Below is a small trained network, with its code and all its weights. Each question gives an input and a target symbol and asks what happens when units are switched off, that is, made to give their printed mean instead of their output.

import numpy as np


def w(rows, s, z=0):
    codes = np.array(rows[::2]) - 128.0
    scale = np.full(codes.shape[1], s)
    scale[-1] = z or s
    return codes * scale


def f(y):
    return np.maximum(y, 0)


def softmax(a):
    e = np.exp(a - a.max(-1, keepdims=True))
    return e / e.sum(-1, keepdims=True)


def log_softmax(a):
    a = a - a.max(-1, keepdims=True)
    return a - np.log(np.exp(a).sum(-1, keepdims=True))


def net(x, mask):
    ids = ['αβγηθμξπτφω'.index(c) for c in x.split()]
    T = len(ids)
    res = E[ids] + P[:T]
    r = res
    for j in range(2):
        rows = slice(4 * j, 4 * j + 4)
        q, k, v = (r @ M[0][rows].T for M in (Q, K, V))
        z = softmax(np.where(np.tri(T) > 0, q @ k.T / 4**0.5, -1e9)) @ v
        o = O[0][rows]
        res = res + np.where(mask[j], z, o[:, -1]) @ o[:, :-1]
    y = f(res @ A[0][:, :-1].T + A[0][:, -1])
    res = res + np.where(mask[2:10], y, B[0][:, -1]) @ B[0][:, :-1]
    return log_softmax(res[-1] @ U[:, :-1].T + U[:, -1])


Q, K, V, O, A, B = {}, {}, {}, {}, {}, {}
E = w([
[186,128,50,120,146,111,191,121,163],'α',
[106,135,217,217,99,162,64,211,223],'β',
[122,101,71,169,74,199,119,142,122],'γ',
[36,216,206,238,158,247,170,81,204],'η',
[124,175,165,80,91,245,93,177,195],'θ',
[120,100,173,214,139,58,141,180,205],'μ',
[179,142,70,50,109,195,167,95,168],'ξ',
[120,145,115,119,62,62,163,203,180],'π',
[250,209,145,103,195,61,137,116,191],'τ',
[192,222,194,62,158,171,99,150,206],'φ',
[203,163,76,176,127,108,98,141,139],'ω',
],0.014)
P = w([
[103,5,50,67,207,225,20,209,184],'0',
[104,107,71,89,103,116,46,84,159],'1',
[191,107,134,189,188,158,156,180,178],'2',
[91,141,56,98,74,87,45,40,175],'3',
[169,113,142,197,180,137,152,206,189],'4',
[86,168,63,109,48,66,56,13,169],'5',
[178,105,114,188,177,161,156,217,179],'6',
[83,191,67,123,41,44,74,2,142],'7',
[179,108,132,148,168,180,153,206,176],'8',
[53,228,35,127,53,55,96,30,101],'9',
[159,91,181,186,193,158,168,200,214],'10',
],0.0088)
Q[0] = w([
[169,56,172,107,144,140,95,146,54],'H0',
[146,176,53,120,75,67,33,3,190],'H0',
[77,144,158,74,44,84,8,56,180],'H0',
[103,45,159,55,132,56,52,73,61],'H0',
[110,105,141,90,163,116,49,76,80],'H1',
[151,154,64,147,118,133,91,69,148],'H1',
[170,145,146,146,174,167,176,169,166],'H1',
[139,141,104,106,167,133,135,159,81],'H1',
],0.019)
K[0] = w([
[206,77,163,112,80,113,91,111,140],'H0',
[76,220,99,188,143,132,165,51,135],'H0',
[64,227,171,162,76,127,192,71,118],'H0',
[217,175,169,140,3,65,204,125,74],'H0',
[189,166,177,141,100,122,117,103,80],'H1',
[114,197,119,147,127,136,149,81,118],'H1',
[150,70,102,79,178,149,72,151,151],'H1',
[163,116,102,109,110,129,130,156,105],'H1',
],0.019)
V[0] = w([
[47,76,182,236,144,124,25,138,85],'H0',
[73,108,144,98,9,254,169,119,115],'H0',
[100,45,48,154,171,107,239,85,130],'H0',
[98,154,186,117,227,156,176,68,200],'H0',
[92,173,129,139,71,90,123,219,175],'H1',
[83,122,184,76,118,69,127,138,148],'H1',
[214,149,125,146,145,166,50,63,90],'H1',
[151,49,161,106,86,96,124,105,143],'H1',
],0.012)
O[0] = w([
[98,177,164,137,44,122,56,112,97,45],'H0',
[179,116,146,108,60,149,255,149,165,117],'H0',
[122,64,132,88,127,55,110,47,173,1],'H0',
[62,191,80,79,170,87,161,98,140,252],'H0',
[140,93,106,114,109,120,77,192,127,182],'H1',
[79,88,125,108,122,95,148,173,123,62],'H1',
[162,166,138,200,152,168,137,94,125,201],'H1',
[93,100,166,114,116,159,145,144,125,59],'H1',
],0.017,0.0069)
A[0] = w([
[94,110,176,96,96,52,26,95,77,42],'N0',
[141,165,151,65,156,170,96,144,193,225],'N1',
[183,65,176,209,119,167,147,206,183,116],'N2',
[89,93,128,109,240,52,73,41,156,137],'N3',
[219,55,219,111,41,115,134,74,157,2],'N4',
[138,95,134,125,196,129,168,109,76,29],'N5',
[77,147,93,148,193,94,28,117,101,37],'N6',
[66,94,99,2,141,89,104,54,110,47],'N7',
],0.008,0.006)
B[0] = w([
[160,92,165,199,183,115,255,157,119,145],'N0',
[112,77,83,186,108,74,150,118,106,237],'N1',
[154,135,90,12,157,145,108,74,84,234],'N2',
[72,87,139,114,40,233,114,198,148,251],'N3',
[13,117,29,223,122,228,170,133,55,166],'N4',
[8,152,179,146,118,163,105,113,110,176],'N5',
[127,194,213,70,149,138,169,38,119,224],'N6',
[174,132,127,191,131,140,151,146,117,186],'N7',
],0.0085,0.019)
U = w([
[170,158,136,199,105,152,169,185,255,163],'α',
[146,216,159,173,66,127,145,228,108,75],'β',
[120,160,111,184,107,118,190,132,62,46],'γ',
[112,214,122,139,81,56,198,122,159,201],'η',
[206,209,164,99,103,167,218,186,157,2],'θ',
[134,154,196,173,131,82,224,165,85,149],'μ',
[141,137,130,123,190,93,243,90,142,94],'ξ',
[98,132,115,88,148,55,160,160,70,207],'π',
[88,202,155,95,148,125,184,150,113,41],'τ',
[139,213,85,211,206,121,177,232,153,92],'φ',
[207,174,151,182,142,107,129,102,142,231],'ω',
],0.0037,0.0074)

Each question gives the input, a string of symbols that net reads in full, and the target symbol t.
The units are the heads (4 rows each of Q, K, V and O) and the neurons (one row each of A and B). Each row of codes is followed by its name. A weight is (code - 128) times the scale printed after its matrix; where a second scale follows, it is the last column's (O, A, B and U).
mask holds one flag per unit, heads first, then neurons. A switched-off unit (its flag False) gives its mean, the last column of its rows in O or B, instead of its output. The means were averaged over made-up inputs and are rounded, as every weight is.
A unit's drop is (log p(t) with every unit on - log p(t) with that unit switched off) / (log p(t) with every unit on - log p(t) with every unit switched off).
The circuit of an input: a set's keep is (log p(t) with only the set's units on - log p(t) with every unit switched off) / (log p(t) with every unit on - log p(t) with every unit switched off). Starting from all 10 units, units are removed one at a time, each time the one whose removal leaves the highest keep (on an exact tie, the one counted first), for as long as the keep stays at least 0.8.
circuit, biggest first: the units of the circuit, biggest drop first
most important unit: the unit with the biggest drop
k most important neurons: the k neurons with the biggest drops, biggest first
heads that matter: for each layer, one digit per head in row order, 1 if its drop is at least 0.15 and else 0, layers parted by /
drop when u is switched off: that unit's drop, to one decimal
input ω φ φ η φ α ω φ η ξ, target η: most important unit	H0
input γ φ η τ β, target γ: circuit, biggest first	[N4, H0]
input ω φ ξ, target ω: circuit, biggest first	[H0, H1]
input γ φ φ ω β θ π, target γ: circuit, biggest first	[N4, H0]
input φ μ α γ ω η φ τ γ ω ξ, target φ: heads that matter	10
input φ γ γ τ η α θ π, target η: heads that matter	10
input ω μ θ α η τ β, target ω: circuit, biggest first	[H0, H1, N3]
input α τ φ ω β ω φ, target α: circuit, biggest first	[H0, N3]
input ξ μ γ ω φ ξ φ ξ φ, target ξ: circuit, biggest first	[H0, N3]
input μ τ φ ω τ, target μ: circuit, biggest first	[H0, N0, H1]
input α ξ π, target α: 2 most important neurons	[N3, N2]
input τ γ η, target τ: circuit, biggest first	[H0, N6, N3]
input μ π α, target μ: 2 most important neurons	[N0, N6]
input φ ω μ, target φ: circuit, biggest first	[H0]
input ω φ α φ τ β φ, target ω: drop when H1 is switched off	0.1
input α τ α η φ β θ φ τ φ, target η: drop when H0 is switched off	0.8
input φ ω φ φ ξ θ, target θ: drop when N2 is switched off	0.2
input φ τ η φ φ ω τ, target φ: drop when N4 is switched off	0.0
